Each row has a hidden value; after the row comes its grade, the name of the range that the value falls in. Each part has its own.
[-39   9   6  -2   5  -3   9  -3  38   8  -2   1   3 -18  65  -6   3 -10
  49  -6 -11   0   1   8  -3   0   6   0  -9   8 -22  25 -16  -3  13  -3
 -28  -2  16  -3  14 -30]
S
[ -4   4 -13 -15   9  43   2   6  45  14  -1  28   0  -1  45  13 -18  -1
  12  -5  -8   0  19  -2 -26  16  -2 -16  -4   0   0   9   0  11  -7  -3
   1  -1  18 -24  22   6]
W
[ -2   9   6   1  11 -35  18  15  -1   6 -45  -2  26   0  59 -47  13  -1
  14  -4  -4 -16  -2 -24  -1   0 -37   3 -12 -30  -6 -11   9   9  34  -7
   1 -34  13 -30   2 -45]
C
[  4  12   4   0   9 -31   3  -6  36  23 -18  11  -3   4  66 -23   8   2
   7  11 -17 -14  -3   0 -19  29   3  -2 -19   1 -14  13   0   0  20  -8
  -2 -12  -2  -4  22 -37]
W
[ 10   9   1  -9  11  15  -6 -22  20  19   0   7  -8 -15  71   4 -15  10
  18  16  12 -18 -10  12   6  12   6 -38 -17 -51  -3  21 -14  -5 -11   3
  -5  -6 -14   2  -6 -32]
S
[-31  -5   4   4 -14   9  16   2  44   5 -24 -10   5   5  50 -30  -5  14
 -10   1   4   7  25 -12 -36  26  -2  -8  -4  -2   3  28   2   4  -3   0
  -9 -23   9   3  23 -45]
W
[-40  -3   7  11   2  -9  25 -26  28   7  -4 -11  13 -24  73 -21  10   5
  48   6   7   1  -3  13  13  57   0  -7  -1   4 -26  36 -21 -10  12 -16
   0  10   3 -17   5 -42]
S
[-30 -15  -3  -5   4  15  -1  21   8   6  -4  13   9  -8 -13   6  -4 -11
  17 -19  -1 -10   7 -12  -7  27  -8  -2  14 -20 -20   6   0  16  26 -10
   5 -21  20  -5  29  14]
W
[-32   0   0   7 -12 -27  20  27  38  19 -42  -9  30  26  64 -53  -1  35
  12  15   5  -8  40 -18 -51   6 -46 -20   1 -26   0  18   0   2  -1   7
   0 -35   4   0  23   0]
C
[-30  -5  -5 -11   0  32 -13  14  50  14   0  21   6  11  42  -3 -15  -6
  17  -4 -27 -12  20  -6 -44  18  -1   8  -9 -15  -5   8   7  14   8  -1
  -5 -31  28  -2  34 -25]
C
[-20  28   0   4  -2 -23  -3 -21  33  24 -13  12  -7   8  63 -28  -7  14
   9  24  -8 -12  11   9   8  -6 -12 -20 -22  -9  -8   6   1  -9 -21   2
  -4 -13  -6 -12  15 -12]
W
[-30 -10   1  -6   6  -4   3   2  43  11  -5   8   2  -7  53   0   9  -3
  32  -4  -1  -1  -1  -2 -17  33  -1  -5  -7 -10 -24  13  -1   7  26 -12
 -18 -12  10  -5  21 -23]
S
[-44  15  12  -2 -10 -18   5  30  34   8 -39 -20  33  11 -10 -47   8  24
  13   1   1   3   5 -17  -5  22  -3  -8   9 -16   6  22   5   4  22  -1
  -3  -3  15  -4  23   6]
W
[  8   4   1   0   5 -25  10  16  28  26 -28   4  -4   6   6 -42   1   5
   8  11   7 -16  34  -8 -42  -2 -30  -6 -14 -42 -14  16  -1  -4  -4   0
  -4   2  -8 -27  17  -4]
C
[ -5  13   8  -2  -8  16  25 -13   4   0  -9 -18   5 -20  65 -26   7   4
  -4  -8   9   5  -5  -5  -4   2 -10  -1  -2   1   1   0 -15  -8   4  -1
 -26   0  12 -15   9 -42]
S
[ -2  12 -26 -23 -16  97 -58 -37  66  18  21  56 -24   1  34  48 -17 -41
  29   0 -50 -16   1   7 -23  31  20  -1 -14 -13   7  14   2  -5 -43   8
   1 -24  -2  -6  35  -5]
C
[ -4  15   3   5 -10 -25  25  49   5  16  -4 -14   6  28  58 -60   7  35
  -4  -9   5 -10  49 -29  -4   1 -53 -16  -7 -28  -1  13   0   6  28  -4
   8 -41  13 -25  30 -53]
C
[-32   8   3  -1   5  -8   4  15  40  18  -5  -1   3  -2  56 -10   7  -3
  42  -3 -24 -11  -5  -3 -17  -2   2  -5   1   1 -15  -6  -5   3  20 -10
 -20  -1  20 -16  24 -27]
W
